Below are the code and all the weights of a small trained network. Each question names an input and a target symbol and asks about switching units off, where a switched-off unit gives its printed mean instead of its output.

import numpy as np


def w(rows, s, z=0):
    codes = np.array(rows[::2]) - 128.0
    scale = np.full(codes.shape[1], s)
    scale[-1] = z or s
    return codes * scale


def f(y):
    return y / 2 * (1 + np.tanh(0.7978845608 * (y + 0.044715 * y**3)))


def softmax(a):
    e = np.exp(a - a.max(-1, keepdims=True))
    return e / e.sum(-1, keepdims=True)


def log_softmax(a):
    a = a - a.max(-1, keepdims=True)
    return a - np.log(np.exp(a).sum(-1, keepdims=True))


def net(x, mask):
    ids = ['αδεθμξτ'.index(c) for c in x.split()]
    T = len(ids)
    res = E[ids] + P[:T]
    u = 0
    for l in range(2):
        r = res
        for j in range(2):
            rows = slice(3 * j, 3 * j + 3)
            q, k, v = (r @ M[l][rows].T for M in (Q, K, V))
            z = softmax(np.where(np.tri(T) > 0, q @ k.T / 3**0.5, -1e9)) @ v
            o = O[l][rows]
            res = res + np.where(mask[u + j], z, o[:, -1]) @ o[:, :-1]
        u += 2
        y = f(res @ A[l][:, :-1].T + A[l][:, -1])
        res = res + np.where(mask[u : u + 4], y, B[l][:, -1]) @ B[l][:, :-1]
        u += 4
    return log_softmax(res[-1] @ U[:, :-1].T + U[:, -1])


Q, K, V, O, A, B = {}, {}, {}, {}, {}, {}
E = w([
[106,190,96],'α',
[104,194,99],'δ',
[92,33,164],'ε',
[4,145,105],'θ',
[161,128,146],'μ',
[229,203,169],'ξ',
[137,77,167],'τ',
],0.013)
P = w([
[91,134,63],'0',
[75,122,134],'1',
[71,116,148],'2',
[67,120,166],'3',
[70,120,179],'4',
[67,118,194],'5',
[71,114,202],'6',
[73,112,217],'7',
[71,114,222],'8',
[70,124,241],'9',
[79,120,235],'10',
[63,140,254],'11',
],0.0046)
Q[0] = w([
[142,130,161],'0.h1',
[178,101,118],'0.h1',
[207,60,8],'0.h1',
[94,75,157],'0.h2',
[146,91,172],'0.h2',
[41,164,45],'0.h2',
],0.018)
K[0] = w([
[106,113,175],'0.h1',
[48,173,137],'0.h1',
[14,249,28],'0.h1',
[32,160,233],'0.h2',
[136,136,211],'0.h2',
[43,122,14],'0.h2',
],0.014)
V[0] = w([
[89,153,110],'0.h1',
[111,138,138],'0.h1',
[97,136,252],'0.h1',
[118,116,145],'0.h2',
[141,129,99],'0.h2',
[168,88,11],'0.h2',
],0.012)
O[0] = w([
[103,112,161,91],'0.h1',
[139,116,116,132],'0.h1',
[220,67,12,254],'0.h1',
[108,150,125,135],'0.h2',
[142,118,150,104],'0.h2',
[132,142,254,3],'0.h2',
],0.0097,0.0058)
A[0] = w([
[1,2,97,57],'0.n1',
[133,117,90,1],'0.n2',
[135,225,91,26],'0.n3',
[63,90,172,69],'0.n4',
],0.0083,0.0057)
B[0] = w([
[254,180,173,253],'0.n1',
[162,225,248,109],'0.n2',
[173,164,190,126],'0.n3',
[185,169,207,107],'0.n4',
],0.0091,0.0043)
Q[1] = w([
[25,110,202],'1.h1',
[90,123,121],'1.h1',
[177,126,253],'1.h1',
[171,49,51],'1.h2',
[203,41,98],'1.h2',
[84,191,226],'1.h2',
],0.016)
K[1] = w([
[120,176,247],'1.h1',
[136,143,166],'1.h1',
[5,153,169],'1.h1',
[198,63,40],'1.h2',
[159,25,23],'1.h2',
[81,165,174],'1.h2',
],0.018)
V[1] = w([
[71,2,163],'1.h1',
[67,91,89],'1.h1',
[63,139,45],'1.h1',
[216,168,140],'1.h2',
[104,156,103],'1.h2',
[199,74,178],'1.h2',
],0.0087)
O[1] = w([
[79,2,188,2],'1.h1',
[111,81,99,96],'1.h1',
[125,114,42,151],'1.h1',
[96,174,226,248],'1.h2',
[152,152,84,95],'1.h2',
[64,78,251,239],'1.h2',
],0.0081,0.005)
A[1] = w([
[186,103,152,46],'1.n1',
[6,146,112,155],'1.n2',
[65,168,148,111],'1.n3',
[98,145,160,255],'1.n4',
],0.014,0.005)
B[1] = w([
[96,182,195,212],'1.n1',
[4,138,249,194],'1.n2',
[139,231,131,143],'1.n3',
[243,54,108,255],'1.n4',
],0.016,0.0017)
U = w([
[104,176,130,87],'α',
[208,197,83,207],'δ',
[184,58,164,209],'ε',
[228,88,174,16],'θ',
[105,184,131,73],'μ',
[255,177,119,2],'ξ',
[115,51,46,213],'τ',
],0.0079,0.0047)

Each question gives the input, a string of symbols that net reads in full, and the target symbol t.
The units are the heads (3 rows each of Q, K, V and O) and the neurons (one row each of A and B). Each row of codes is followed by its name. A weight is (code - 128) times the scale printed after its matrix; where a second scale follows, it is the last column's (O, A, B and U).
mask holds one flag per unit, layer by layer, with each layer's heads first. A switched-off unit (its flag False) gives its mean, the last column of its rows in O or B, instead of its output. The means were averaged over made-up inputs and are rounded, as every weight is.
A unit's drop is (log p(t) with every unit on - log p(t) with that unit switched off) / (log p(t) with every unit on - log p(t) with every unit switched off).
The circuit of an input: a set's keep is (log p(t) with only the set's units on - log p(t) with every unit switched off) / (log p(t) with every unit on - log p(t) with every unit switched off). Starting from all 12 units, units are removed one at a time, each time the one whose removal leaves the highest keep (on an exact tie, the one counted first), for as long as the keep stays at least 0.8.
units of the circuit, in order: the units of the circuit, biggest drop first
unit that matters most: the unit with the biggest drop
top k neurons: the k neurons with the biggest drops, biggest first
k most important neurons of layer l: the k neurons of layer l with the biggest drops, biggest first
heads that matter: for each layer, one digit per head in row order, 1 if its drop is at least 0.15 and else 0, layers parted by /
drop of u: that unit's drop, to one decimal
input ξ ξ α ε α ε ε μ θ θ δ, target ε: unit that matters most : 0.n1
input θ θ δ, target α: heads that matter : 10 / 00
input θ ε θ μ θ μ ξ ε τ, target τ: units of the circuit, in order : (1.h1 0.h2 0.h1)
input τ θ θ δ, target μ: units of the circuit, in order : (0.n1 1.n2)
input ξ θ ξ ε ε, target θ: heads that matter : 10 / 11
input θ ε θ, target ε: units of the circuit, in order : (1.n4 0.n1 1.h1 1.h2)
input ξ ε ξ θ ξ ε ξ μ, target τ: heads that matter : 00 / 00
input θ α ξ τ τ δ, target τ: units of the circuit, in order : (0.h1 1.h1 0.n1)
input δ ξ ξ δ θ δ ξ τ ε τ ε α, target ε: heads that matter : 10 / 11
input ξ θ ξ θ θ α δ ξ θ, target δ: heads that matter : 00 / 10
input α τ α θ τ δ, target τ: units of the circuit, in order : (1.h1 0.n1)
input ε θ α, target α: units of the circuit, in order : (0.n1 1.n2)
input δ ξ α ξ θ ε θ, target ε: units of the circuit, in order : (0.n1 0.h1 1.h2 1.h1)
input μ μ ε, target θ: heads that matter : 11 / 01
input θ ξ θ, target δ: units of the circuit, in order : (1.h1)
input ε ξ α θ θ θ ξ μ τ α, target τ: units of the circuit, in order : (0.h1 1.h1 0.n1)
input α α μ ε μ, target ε: heads that matter : 10 / 11
input τ μ ε ξ τ, target τ: top 3 neurons : (0.n1 0.n3 0.n4)
input α θ α, target μ: 2 most important neurons of layer 0 : (0.n1 0.n2)
input ε τ α ξ ξ α ε θ δ, target ε: 2 most important neurons of layer 0 : (0.n1 0.n3)
input θ δ α α, target μ: most important neuron of layer 1 : (1.n2)
input ξ θ θ ε ε θ τ θ μ, target τ: drop of 1.n2 : 0.0
input μ ξ μ ξ μ μ θ ξ δ τ α, target τ: drop of 1.n1 : 0.1
input α μ ε δ τ θ τ ε α, target ε: drop of 1.h2 : 0.4
